Each row was made from one small tree. Brackets hold a mark, then the marks that hang from it, in alphabetical order. Every link used is in the known rows. Write each row's tree.
Known rows
[A [H J] [Q E]]: -2.68,-0.45,1.96,-1.09,1.69,0.14,1.19,1.62,-0.16,-1.82,-1.58,1.70,-0.36,-0.41,-3.72,-0.59,1.20,-2.53,2.51,2.09,0.54,-2.07,-0.33,-0.23,-0.50,0.03,0.52,0.12,-0.13,2.39,0.99,-0.81,-0.36,-0.63,0.79,0.92,1.57,-1.42,-0.40,-1.81,0.95,-0.90,-1.86
[N [Q A E]]: -1.26,0.53,0.87,-1.86,2.13,1.89,-1.30,2.83,-0.30,-2.20,-1.50,2.01,-0.35,-0.91,0.81,-0.04,1.19,-1.48,0.57,1.45,-1.78,-3.37,-1.19,-1.23,0.25,0.52,-0.55,-1.16,-1.49,0.67,0.53,0.09,-1.19,1.58,0.61,0.86,1.06,0.46,-0.39,-1.23,-1.09,0.52,-1.18
[N [A H M]]: -0.11,-0.91,1.29,-1.50,2.25,0.24,-0.35,2.77,-1.36,-0.27,-2.85,2.72,-1.42,-0.51,-0.57,-1.98,-0.82,0.67,1.70,3.89,-1.17,-0.78,-0.42,-1.83,0.65,-0.41,-0.49,0.54,1.56,0.74,0.71,0.81,-1.63,0.89,0.92,1.11,-0.59,-0.02,0.78,-1.34,0.05,0.21,0.28
[P [L C] [Z N]]: 1.68,-0.68,2.73,1.27,-2.05,-1.77,-0.33,-0.54,1.24,-0.30,0.05,-0.91,0.74,-3.37,4.94,-0.80,-1.47,2.28,-0.86,-2.90,0.52,0.41,2.89,0.31,2.43,-0.79,-0.92,0.68,-3.08,-3.18,-2.52,-0.38,0.60,0.89,1.89,0.33,1.53,0.39,1.30,3.37,2.73,0.78,-1.20
[C [E [M Q] S]]: -0.36,0.77,0.33,-2.93,0.45,3.51,-0.58,0.50,-0.76,-2.60,-1.74,-1.54,-0.86,2.36,0.18,1.81,0.94,-2.32,-1.52,-0.44,2.22,-2.22,-0.24,-0.03,1.79,0.83,0.00,-0.11,-5.04,2.63,1.24,-0.32,1.62,0.42,3.21,1.63,0.15,-2.48,-0.64,0.03,-1.50,0.79,-1.60
[E [M [Q [J H [N A]]]] S]: -1.08,0.14,3.38,-3.96,1.55,0.56,1.91,1.96,-2.03,-2.82,-2.65,0.78,-2.47,-2.16,-1.49,1.68,1.52,-3.34,-0.17,0.44,-1.28,-4.36,-1.79,-2.43,0.44,0.64,0.73,-0.48,-1.15,0.64,2.96,2.72,3.09,-1.97,4.15,3.06,1.11,1.33,0.74,-1.25,-2.55,1.01,-1.27
[A [F E] H M [Q [J N]]]: -1.03,-0.25,4.49,-2.31,0.54,1.64,0.69,1.63,-1.95,-2.89,-5.98,-0.72,-0.01,-1.88,-1.81,-1.48,2.26,-2.05,2.32,1.28,1.08,-3.12,0.20,-2.43,-0.41,2.23,-2.03,-1.51,-0.83,3.23,2.17,0.73,0.51,-0.40,2.32,3.17,4.26,-1.83,-0.17,-1.69,-1.39,-1.19,-4.40
[M [Q [A F [H G]] [J N]]]: -2.31,0.01,5.89,-1.62,1.50,-0.74,0.30,0.69,0.18,-1.89,-3.97,2.36,-0.60,-2.93,-2.27,0.01,2.90,-3.77,0.52,1.02,0.65,-2.02,-1.50,-3.45,-1.77,0.04,0.22,0.07,1.09,0.81,2.51,1.76,0.59,-2.92,4.62,2.14,2.00,-0.24,-0.12,-0.22,0.09,-0.78,-2.31
[A [F [J N] P] H Q]: 0.37,-0.38,4.62,-0.85,0.95,-0.99,2.48,1.23,-0.37,0.29,-3.06,-0.38,2.35,-2.92,-0.67,0.53,2.30,-2.10,1.43,1.17,1.64,-0.48,0.27,-2.95,-0.23,-0.11,-0.42,-0.98,-0.61,1.30,1.53,0.46,1.70,-1.21,-0.63,3.04,3.27,0.94,0.66,-1.08,0.54,-0.03,-3.35
[P [L [N A Q]]]: -0.56,-0.73,4.35,-0.60,0.98,0.76,-0.04,0.89,0.13,0.38,-2.92,0.03,-2.62,-3.50,2.92,-1.07,0.03,0.77,0.80,0.14,-2.64,-2.42,-1.58,-2.33,1.96,-0.38,0.05,-2.42,-0.61,-1.08,0.05,1.18,-0.06,2.25,2.02,1.34,-1.36,1.37,1.44,0.76,1.06,2.65,-1.39
[C [Z [N [A F]] [S [E M]]]]: 0.18,0.25,0.66,-2.46,-0.31,3.17,3.40,1.54,-1.36,1.44,-3.18,1.11,-2.12,-1.36,4.15,-1.38,0.55,-2.31,-1.48,1.67,-0.46,-1.78,0.83,-0.59,3.18,0.94,-1.87,-1.10,-3.64,-0.49,-1.12,2.23,0.12,0.54,-1.03,-0.21,1.56,-1.59,0.98,1.28,-1.08,-0.32,-3.76
[L [C Z] [N Q] P]: 1.16,-0.92,-0.30,-2.11,0.04,2.31,-0.92,-0.50,0.24,-1.89,0.20,-1.12,1.89,-3.62,3.05,0.67,-1.40,2.43,-0.01,-1.74,1.64,0.03,-1.16,-1.22,2.88,-0.93,0.06,-1.82,-1.88,-0.58,-1.78,0.85,0.33,4.04,1.62,0.62,0.14,1.41,2.30,3.24,-0.83,1.43,-0.36
[P [Z A N]]: 0.46,-1.71,2.02,0.82,-0.80,-0.45,-0.88,1.46,0.31,2.30,-1.39,0.10,-0.40,-1.73,2.35,-0.18,-0.95,0.96,-1.50,0.39,0.17,-0.51,1.58,0.74,2.28,-0.89,0.24,-1.33,-1.18,-2.69,-0.36,1.20,0.09,1.50,-0.12,-0.42,1.74,-0.46,1.76,1.68,1.18,-0.49,-0.61
[P [L [N [A F H [Q J]]]]]: -1.53,0.20,6.38,-1.80,1.89,0.42,2.31,0.23,0.76,-0.38,-4.57,-0.57,-0.22,-5.12,-0.45,-2.18,0.84,-2.80,2.70,0.23,-0.31,-2.67,-0.97,-3.19,0.25,0.00,-0.34,-1.10,1.11,0.22,0.52,1.02,0.24,-0.21,3.77,3.55,0.87,-0.24,0.89,1.56,1.05,1.07,-4.02
[E [M [Q [J H N]]] S]: -1.05,0.71,2.93,-3.41,0.31,0.29,1.72,0.63,-1.36,-3.37,-1.54,-0.55,-1.32,-1.14,-2.33,2.07,1.69,-3.64,-0.61,-1.08,0.22,-3.70,-1.40,-1.31,-0.11,1.20,0.50,-0.22,-1.82,1.20,2.56,1.81,3.69,-2.68,4.51,2.85,1.51,1.02,0.10,-1.11,-2.23,-0.02,-1.43
[M [Q E J]]: -1.84,1.36,0.98,-2.27,1.29,1.89,0.20,0.89,0.49,-2.17,-1.66,-0.40,-0.63,-1.37,-2.35,0.40,1.76,-4.22,0.93,-1.41,-0.15,-2.01,-1.62,-0.69,-0.50,0.53,-0.83,-0.87,-2.95,1.23,0.55,-0.23,0.34,-0.83,3.00,2.13,2.01,-1.43,-0.52,-0.74,-1.52,-0.09,-2.19
[A [F L] [Q J]]: -0.48,1.04,2.55,-0.08,0.02,0.75,1.71,-0.92,1.57,0.01,-2.64,-2.55,1.12,-2.51,0.95,-0.79,1.93,-2.71,2.04,-2.10,1.13,-1.39,0.71,-0.97,-0.86,1.08,-1.33,-0.70,0.11,1.64,0.68,-0.13,1.42,-1.35,1.26,2.54,1.73,-1.11,-0.35,0.28,-0.93,0.18,-3.78
[E [M [Q J]] S]: -1.02,1.34,0.85,-3.42,0.75,1.52,1.05,0.17,0.22,-2.57,-1.13,-1.25,-0.55,0.49,-1.21,1.55,1.97,-4.80,-0.60,-1.57,1.35,-2.84,-1.25,-0.20,0.96,0.86,-0.17,-0.35,-3.91,1.61,1.78,0.15,2.53,-1.29,4.57,2.39,1.71,-0.91,-0.81,0.23,-1.92,0.09,-1.84
[Q A [E S] [J [H G] N]]: -1.44,0.46,1.62,-0.90,0.90,-1.29,0.73,2.36,-1.46,-4.44,-0.06,2.41,-0.25,-1.17,-3.67,1.82,2.58,-3.31,-0.31,0.14,-2.29,-3.28,-1.63,-1.27,-2.63,1.20,-1.26,1.73,1.39,0.97,1.94,2.10,2.22,-4.01,1.53,0.99,1.98,1.65,0.28,-0.91,-0.67,-2.62,0.52
[F [E [M Q] S] [J [N A]]]: -0.27,-0.38,2.57,-4.85,0.85,1.40,0.49,2.85,-2.21,-2.90,-3.62,-0.34,-3.66,-0.19,0.77,2.84,2.93,-2.44,-0.98,0.53,-0.17,-3.88,-0.54,-2.37,2.27,0.44,-0.65,-2.74,-6.91,1.52,3.54,1.37,3.37,-0.17,1.21,2.88,2.84,0.02,0.11,-1.59,-1.97,1.35,-1.90
[Q [A H M] E J]: -1.31,0.77,1.19,-3.47,3.47,1.72,-0.88,3.25,-0.53,-3.46,-2.16,2.95,-0.18,-1.23,-3.39,-1.21,0.64,-3.11,2.03,2.54,-1.24,-2.88,-0.37,-1.38,-0.84,0.33,-1.66,0.68,-0.26,1.73,1.32,0.00,-1.42,-0.40,2.74,2.40,2.07,-0.22,-0.27,-2.16,-1.06,-1.44,-1.05
[E [M [Q [A F H] J]] S]: -1.86,2.12,3.04,-5.15,2.66,1.32,1.18,1.34,0.86,-3.32,-2.79,0.68,1.15,-0.80,-1.62,0.35,2.39,-6.14,0.23,0.44,2.73,-3.48,-1.05,-2.23,-0.18,0.43,0.16,0.33,-2.17,1.89,1.96,0.21,1.26,-1.63,5.87,3.85,2.43,-0.81,-1.34,0.85,-1.95,-0.32,-3.34
[J [H G] [N [A M]]]: -0.17,-2.18,2.72,0.92,0.51,-0.96,-1.02,2.86,-3.78,-0.64,-2.51,3.13,-4.07,-1.46,-0.65,-0.60,0.28,2.34,0.76,3.45,-3.68,-1.46,-1.30,-2.62,-0.84,0.48,-0.70,0.74,3.64,0.54,2.16,2.93,0.36,-1.83,-0.64,-0.38,-0.59,1.32,1.69,-3.10,0.14,-0.45,1.62
[J [H [G S]]]: -1.10,-0.31,-1.31,2.16,-0.35,-2.81,-1.52,0.36,-1.38,-0.39,1.19,1.83,-1.05,1.31,-2.06,1.17,-0.06,-0.43,-0.36,0.53,-1.44,2.00,-1.51,-0.23,-2.06,0.73,-0.36,1.72,2.48,-0.55,-0.16,-0.09,1.49,-2.90,-2.56,-1.79,-0.71,0.17,0.17,-0.54,-0.43,-3.19,2.47
[P [Z [A M]]]: 0.60,-1.85,1.29,0.41,0.79,0.96,-2.26,2.41,-1.06,1.05,-2.55,0.11,-1.38,0.19,1.63,-1.00,-1.29,1.70,-0.35,1.86,-0.43,-0.98,1.68,0.19,1.24,-0.62,-1.36,-0.71,-0.83,-0.55,0.39,1.24,-1.11,1.65,0.43,-0.38,2.31,-0.75,1.47,-0.21,0.34,-0.66,0.18
[L [C Z] P]: 2.08,-0.38,-2.72,-1.18,-0.19,1.00,-0.67,-0.59,-0.04,-1.20,1.67,-0.54,3.13,-1.78,2.05,0.75,-1.62,2.02,-0.26,-1.51,2.76,1.84,1.01,-0.50,2.11,-1.07,-0.52,0.52,-1.44,-0.51,-2.14,0.21,0.10,2.33,0.34,-0.26,0.40,0.88,1.58,2.97,-0.52,0.51,0.51
[L [C E] [N [A F] Q]]: -0.36,-0.62,3.44,-2.57,1.18,3.18,-0.09,1.21,-0.16,-1.72,-3.93,-0.58,-0.64,-3.95,4.03,-0.99,-0.04,1.69,0.96,-1.25,-1.34,-2.12,-1.51,-2.32,1.53,-0.43,0.09,-1.89,-1.26,0.53,-0.74,0.59,-0.54,3.85,0.32,2.42,0.12,-1.27,1.58,1.35,-1.15,2.09,-2.77
[N [A [F P] [H J] M] Q]: -1.46,-0.68,4.10,-1.01,3.28,0.74,0.64,3.73,-0.92,1.09,-4.57,2.53,-0.12,-2.77,-0.08,-2.44,1.59,-1.11,3.29,3.72,-0.15,-0.94,-1.31,-3.65,0.44,-0.77,0.22,-1.07,1.46,2.03,1.05,0.01,-1.27,1.60,0.49,2.29,1.57,-0.30,0.84,-2.11,-0.30,0.82,-3.03
[Z [N A] P S]: 0.27,0.49,-0.40,1.23,-1.05,0.13,3.37,2.08,0.26,1.13,-1.81,1.84,0.14,-2.79,3.04,-0.96,0.88,-0.02,-1.19,2.10,-1.16,1.68,-0.35,-0.44,2.13,0.50,0.33,0.10,-0.31,-1.33,-1.58,1.70,0.34,1.56,-0.36,0.18,-1.20,-0.48,1.24,1.58,0.51,-0.52,-1.33
[H [G [S E]] J]: -2.44,-1.54,-0.50,2.52,0.11,-1.63,-0.99,-0.16,-1.42,1.16,-0.15,3.11,-3.72,2.36,-2.00,0.86,1.54,-2.47,-0.33,-0.19,-2.24,0.96,-0.38,1.51,-1.24,0.15,-0.82,0.68,-1.71,0.05,0.62,-0.82,1.37,-2.33,-1.71,-2.61,1.97,-2.11,-0.36,-1.13,0.31,-3.11,0.55
[C [Z N [S [E M]]]]: 0.55,0.06,-1.19,-1.85,-1.17,2.41,2.28,0.39,-0.86,0.46,-1.16,0.63,-1.71,0.45,2.51,0.01,-0.31,-1.87,-2.52,0.90,0.02,-1.18,1.61,1.39,3.37,1.15,-1.78,-0.74,-4.72,-0.42,-1.28,1.38,1.04,0.09,-0.49,-1.07,0.73,-1.08,0.80,0.72,-0.44,-1.22,-1.98
[Z [A F H M] N P S]: -0.08,0.49,1.14,0.49,-1.02,0.00,2.96,3.32,0.72,1.67,-4.80,1.53,1.25,-2.02,1.91,-2.98,1.31,-0.26,-0.25,2.70,1.11,1.74,0.10,-0.51,1.91,1.01,-0.84,0.05,0.91,0.74,-1.61,1.33,-0.21,1.75,0.18,1.39,0.16,-1.90,1.36,1.06,0.86,-3.08,-3.05
[H [G [S [E [M [Q A]]]]] J]: -2.99,-1.32,0.90,-0.70,2.28,1.04,-3.27,1.29,-1.95,-0.71,-1.80,4.36,-5.90,2.06,-0.98,1.95,2.14,-4.01,-1.12,1.77,-1.86,-1.98,-0.37,0.04,0.01,-0.11,-0.08,-0.38,-4.67,0.68,3.14,-0.44,1.67,-2.40,1.77,-1.47,2.76,-2.21,-1.06,-2.78,-1.23,-1.43,-0.47
[C [E S] [Z [A F] N]]: -0.06,-0.56,2.26,-1.62,-1.55,2.60,1.65,0.53,0.24,1.83,-1.61,-1.22,1.44,-0.50,1.77,0.49,0.34,-1.05,-2.15,-0.44,3.68,-1.21,0.41,0.08,2.78,-0.04,0.02,-0.55,-1.87,1.28,-1.07,1.57,0.68,2.08,-0.21,0.31,0.59,-3.05,1.72,4.05,-0.46,-1.31,-3.13
[Z [P [L C N]]]: 1.37,0.16,1.52,1.13,-0.62,-0.32,0.86,-0.64,1.85,-1.17,-0.42,-1.44,0.97,-3.80,3.46,-0.42,-0.22,2.53,-0.02,-3.32,-0.13,1.42,1.29,-0.25,1.46,-0.40,-0.19,0.78,-1.75,-1.02,-1.96,-0.15,1.40,1.73,2.69,1.57,-0.36,0.64,0.51,2.83,1.79,1.10,-0.79
[A F [H J] M]: -2.23,-0.29,3.60,-1.09,1.02,0.14,1.00,1.09,-0.54,-0.03,-2.35,1.67,-1.06,-0.86,-2.41,-2.47,1.03,-1.02,2.59,1.99,1.51,-0.47,-0.36,-1.33,-1.00,-0.41,0.33,0.47,1.43,2.43,0.91,-0.48,-1.06,-0.49,1.26,1.27,1.51,-1.70,-0.15,-1.46,0.52,-1.20,-2.39
[M [Q A E [J H N]]]: -2.01,0.62,3.62,-3.15,2.23,1.26,-0.45,2.25,-1.17,-3.75,-2.15,2.08,-1.55,-3.70,-3.08,1.22,1.41,-3.21,0.46,0.82,-1.74,-4.11,-1.42,-2.62,-1.79,0.38,0.22,-0.76,-0.69,0.60,2.20,1.85,0.94,-2.06,3.85,2.66,2.00,1.20,0.41,-2.35,-2.22,0.06,-1.59
[G [S [E [M Q]]]]: -0.81,-0.04,-0.80,-1.45,1.07,2.02,-1.61,0.50,-1.53,-0.39,-2.16,0.92,-3.51,2.47,0.97,1.26,0.70,-3.26,-1.19,-0.39,-0.98,-1.22,-0.17,0.73,1.11,1.05,-1.16,-0.92,-6.04,0.08,1.03,-0.74,1.48,-0.58,1.62,0.02,2.53,-2.01,-1.08,-1.32,-2.49,-0.47,-1.33
[Z [N Q] [P L] S]: -0.16,1.38,1.43,2.21,-2.45,-0.88,3.08,0.79,1.40,1.11,-2.40,0.05,0.94,-2.75,4.23,-1.45,1.52,-0.50,-1.14,-0.52,-0.31,1.08,-0.06,-0.42,2.99,1.64,-0.37,-0.70,-2.18,-0.93,-2.88,0.45,1.15,2.24,1.18,0.69,-1.96,0.03,0.75,2.11,2.04,-0.27,-2.88

Which tree is each row?
0.11,-1.08,0.05,1.19,-0.32,0.15,0.51,1.67,0.11,0.23,-3.07,-0.62,0.48,0.24,2.39,-0.27,-0.73,-0.17,-1.51,2.46,0.04,-0.65,1.53,0.67,1.34,0.15,-1.40,-1.18,-0.80,-0.77,-0.79,1.74,-0.15,0.88,-0.30,-1.09,1.70,-0.80,1.97,1.23,1.06,-1.59,-0.79  [P [Z [A Q] S]]
1.53,0.31,-1.64,-0.05,-1.09,-0.41,1.95,-0.92,0.85,-0.69,-0.94,-0.21,0.59,-0.20,3.93,-0.69,-1.45,0.10,-1.75,-2.00,-0.18,0.78,3.05,0.74,2.03,0.20,-3.43,1.09,-4.00,-0.66,-4.18,0.50,0.53,0.38,0.46,-1.05,-0.16,-0.06,1.42,3.06,1.45,-0.94,-0.93  [P [L [C [Z [S E]]]]]
2.43,1.09,-1.07,-0.36,0.82,1.26,-1.99,1.45,-0.26,-1.12,-1.50,-2.71,0.95,0.28,2.04,0.88,0.93,-0.24,-0.21,-1.11,0.85,0.27,3.11,-1.03,2.19,1.04,-2.35,-1.25,-4.44,0.52,0.38,-1.77,1.89,0.15,-0.37,1.26,1.72,0.67,-0.80,-1.11,-0.02,1.31,-1.51  [F [E M] [P L]]
-2.74,0.12,0.63,-0.12,1.88,-2.10,-2.26,1.49,-1.18,-1.54,-0.44,3.55,-0.92,-0.96,-2.44,1.33,0.87,-3.19,0.09,1.06,-2.96,-1.21,-2.55,-1.78,-1.89,0.86,0.07,0.19,2.07,-0.53,0.86,0.47,1.49,-1.78,-0.66,-0.23,-0.25,1.05,0.21,-1.13,-1.92,-2.74,1.18  [N [Q A [J [H [G S]]]]]
-2.69,-0.51,5.11,0.68,0.36,-1.47,0.95,-0.20,2.23,-0.02,-2.95,-0.02,-1.65,-2.53,-0.42,-1.31,2.39,-0.77,2.49,-0.74,0.51,-0.27,-1.42,-1.67,-1.13,-0.38,0.48,-1.05,2.13,1.44,0.96,-0.25,1.17,-1.34,0.87,1.46,-0.66,-0.34,0.22,-0.11,1.92,-0.50,-1.89  [A [F [L [N Q]]] [H G J]]
1.18,0.25,-1.35,0.82,-0.95,1.68,0.09,-0.10,0.01,-1.77,-0.20,-1.79,1.36,-1.77,1.93,-0.04,-1.12,0.98,-1.33,0.33,1.03,2.22,-0.05,0.14,0.67,-0.41,-1.34,-1.20,-1.68,-2.28,-1.66,1.16,-0.06,1.14,1.57,-0.28,1.70,0.92,2.27,2.90,0.79,-0.66,-0.06  [L N [P [Z S]]]
-0.77,-1.46,4.09,-1.54,1.60,-0.93,1.51,2.33,-1.01,-0.32,-3.91,2.65,-1.17,-2.18,0.73,-0.81,0.46,0.21,1.13,2.56,-2.06,-2.41,-1.26,-2.63,1.28,-0.09,0.94,-1.20,1.36,-0.55,1.15,2.02,-0.53,1.69,1.23,1.45,-0.47,1.80,1.17,-0.76,0.28,1.50,-0.77  [J [N [A H] Q]]
-0.59,1.39,2.55,-2.19,2.73,-0.24,-1.40,2.22,-0.20,0.03,-1.43,0.78,1.41,-3.60,-1.01,1.38,1.30,-2.55,0.26,1.37,1.32,-0.27,-0.63,-4.25,-1.77,-1.16,0.44,-1.03,-0.96,0.72,0.87,-0.06,1.57,-1.74,-0.12,3.26,1.18,1.27,0.35,-1.57,-1.78,0.35,-1.81  [M [Q [A [F [J H] P]]]]
-3.27,-2.16,5.51,1.35,-0.05,-1.01,1.34,1.32,-1.97,0.89,-3.04,3.34,-4.36,-1.71,0.92,-0.03,3.48,-1.63,1.11,1.32,-2.70,-1.31,-3.20,-2.39,-0.50,0.07,0.81,-1.23,1.14,0.06,2.43,1.69,0.65,-0.67,-1.00,-1.11,2.67,-0.72,0.87,-0.91,-0.12,-0.84,-2.09  [H [G S] [J [N [A F] Q]]]
2.91,-0.89,-0.25,2.38,1.09,-0.46,-1.55,1.61,2.08,2.24,-1.55,-2.25,2.13,-1.04,3.68,0.67,-0.80,1.45,-0.60,-0.52,0.75,1.80,3.93,0.09,1.02,-1.36,-1.69,-0.76,-0.89,-1.79,-0.39,0.22,0.89,0.53,-0.72,0.42,1.88,1.20,1.55,0.95,0.76,0.55,0.17  [F L [P [Z A]]]
-1.46,1.37,1.67,-5.05,2.98,0.87,0.23,1.51,0.68,-3.73,-1.86,1.45,0.44,-0.02,-2.38,1.31,1.37,-5.42,-0.35,1.15,1.71,-3.49,-0.73,-1.37,0.57,0.10,0.49,0.38,-2.61,1.38,2.27,0.27,1.61,-1.35,6.07,3.16,1.17,0.01,-0.91,0.12,-1.61,-0.20,-1.36  [E [M [Q [A H] J]] S]
-0.90,0.41,3.42,-2.98,0.90,-0.61,-0.69,2.26,-2.07,-1.98,-2.23,0.84,-0.75,-3.05,-1.14,1.21,1.76,-0.63,0.19,0.84,-0.33,-2.24,0.72,-3.49,-1.74,0.33,-0.32,-1.83,-1.10,0.68,1.84,0.97,1.85,-1.33,-2.32,2.53,2.29,1.47,0.16,-2.14,-1.74,-0.73,-1.77  [Q [A [F E [J H N]]]]
-0.81,-0.07,3.71,-3.18,0.63,2.08,0.84,0.04,-0.81,-1.95,-2.62,-0.53,-2.70,-1.79,-0.70,1.31,1.93,-3.05,-0.12,-0.92,-0.33,-3.37,-0.59,-1.18,1.19,0.64,0.41,-1.75,-3.24,0.65,3.18,1.40,2.08,-1.14,4.33,2.26,2.42,0.10,-0.09,-1.95,-1.62,1.35,-2.49  [E [M [Q [J N]]]]
0.12,1.63,-0.20,-3.29,0.89,2.41,-0.73,2.13,-0.78,-3.53,-1.66,-0.90,0.68,1.31,1.68,0.87,2.34,-2.18,-0.87,0.31,1.96,-2.84,0.83,-1.08,0.32,1.46,-1.45,-0.59,-3.48,1.95,1.63,-0.37,1.20,-0.19,0.84,1.62,3.37,-0.96,-1.71,0.45,-2.29,-0.43,-2.44  [Q [A [F [E M S]]]]
-3.02,0.97,2.96,-3.13,1.64,0.24,-0.32,1.72,0.65,-3.07,-3.09,1.25,0.55,-0.12,-2.26,0.36,2.61,-3.67,0.29,1.66,4.02,-1.89,-0.47,-2.28,-1.20,-0.29,0.77,-0.57,-2.35,2.86,1.36,-0.78,0.61,-0.85,3.98,2.37,2.40,-2.21,-1.12,0.98,-0.96,-1.05,-3.05  [M [Q [A [F [E S]] [H J]]]]
-1.28,1.70,-0.35,-3.17,1.45,1.29,1.64,2.15,-1.51,-4.38,-0.67,-0.87,0.64,0.11,-3.20,1.17,1.69,-4.80,1.09,-0.54,-0.43,-4.54,-0.96,-0.07,-0.40,2.36,-1.28,0.65,-1.56,2.65,1.38,0.12,2.69,-2.21,1.26,2.54,2.25,-0.19,-0.85,-1.60,-2.27,-1.38,-1.70  [A [Q [E M S] [J H]]]
-0.07,0.39,0.69,1.07,0.40,0.31,1.31,1.66,0.79,2.56,-2.64,-0.43,1.67,-1.49,1.65,-0.95,1.60,-0.20,0.03,-0.47,1.00,0.99,0.75,-0.59,0.58,0.24,0.33,-0.23,0.61,0.32,-0.64,0.73,0.19,1.92,-0.71,1.00,0.88,-1.27,-0.18,1.36,-0.25,-0.62,-2.02  [Z [A F] P]
-2.01,-2.37,3.94,-0.70,1.44,1.79,0.83,3.10,-3.14,-2.06,-3.01,2.62,-5.52,-1.01,-0.77,0.68,3.31,-1.57,1.65,2.82,-3.19,-4.73,-0.86,-1.31,1.07,0.61,-0.13,-0.84,-1.05,2.08,4.60,1.81,1.09,-1.68,-0.08,-0.36,3.17,-0.68,0.20,-4.19,0.65,0.72,-1.71  [H G [J [N [A [Q [E M]]]]]]
-1.29,-0.22,5.49,-2.00,1.46,-0.10,0.99,1.68,-0.21,-1.21,-3.83,2.35,0.55,-2.62,1.03,-1.02,1.58,-0.95,0.84,2.12,0.06,-2.97,-0.88,-3.10,-0.24,0.26,0.75,-1.08,1.31,0.26,1.31,1.50,-0.83,0.87,2.27,1.97,1.35,1.34,0.11,-0.20,-0.18,0.60,-2.74  [J [N [Q [A F H]]]]
0.88,0.47,-0.23,-1.80,0.67,2.30,1.96,1.59,0.60,2.13,-2.33,-1.67,2.60,-0.89,0.95,1.22,0.51,-2.10,-1.67,0.87,2.45,1.75,1.60,-1.49,1.80,-0.92,-1.83,-1.63,-2.82,1.48,-1.58,1.03,0.87,1.34,-4.36,0.71,0.76,-1.33,2.52,1.19,-0.43,-1.81,-2.58  [C E [Z [A [F J P]] S]]
-2.02,-2.01,3.78,1.06,-0.06,-2.86,1.17,0.18,-0.56,-0.46,-1.04,2.85,-2.15,-0.53,-3.46,0.19,1.66,-0.39,0.84,1.46,-0.33,-0.07,-0.28,-0.73,-0.95,-0.66,1.25,0.87,2.28,0.64,2.11,0.90,0.93,-2.48,0.63,-0.69,0.34,0.39,0.50,-1.53,2.63,-1.40,0.45  [A [H G [J N]]]
-1.38,1.37,2.23,-2.80,2.26,3.48,-0.40,2.65,-0.89,-2.59,-2.43,1.26,-0.58,-2.18,-1.00,-1.61,2.16,-3.32,1.95,0.86,-1.01,-3.33,-0.96,-1.77,-1.43,0.86,-2.28,-0.16,-0.91,2.12,1.39,0.29,-1.40,-0.46,1.97,2.36,4.07,-1.33,-0.57,-1.65,-2.13,-1.01,-3.33  [Q [A F M] E J]
-0.35,-0.16,-0.22,-0.26,1.62,1.01,1.14,4.66,-0.53,-1.52,-4.02,1.08,1.75,1.15,-0.85,-0.88,1.67,-1.48,0.94,2.71,0.92,-1.77,-0.10,0.13,1.33,1.56,-1.61,1.21,-0.86,3.54,0.19,0.65,0.20,1.80,1.95,1.91,1.76,-2.08,-0.05,0.09,0.01,-2.25,-1.52  [Z [A H M [Q [E S]]] P]
-1.02,0.33,1.27,-2.26,2.46,0.62,-1.92,2.07,-1.74,-1.90,-0.99,2.49,-0.93,-2.24,-2.84,-0.47,-0.58,-1.15,1.02,2.27,-1.77,-2.44,-0.33,-1.86,-1.55,0.20,-0.33,0.39,1.91,0.91,1.37,0.96,0.09,-1.08,1.59,1.70,0.17,1.02,0.61,-2.55,-2.03,-1.05,0.21  [Q [A M] [J H]]
-1.50,1.06,0.24,-3.12,2.35,1.07,-0.92,0.91,-1.66,-1.10,-2.69,0.41,-2.30,-0.60,-2.65,0.61,0.39,-4.17,0.15,-1.18,-1.43,-3.04,0.28,-0.64,-0.17,1.22,-0.60,-0.79,-3.40,0.71,0.96,0.02,2.38,-1.80,2.24,2.46,0.75,-0.49,-0.77,-2.74,-2.71,0.03,-1.37  [S [E [M [Q [J H]]]]]
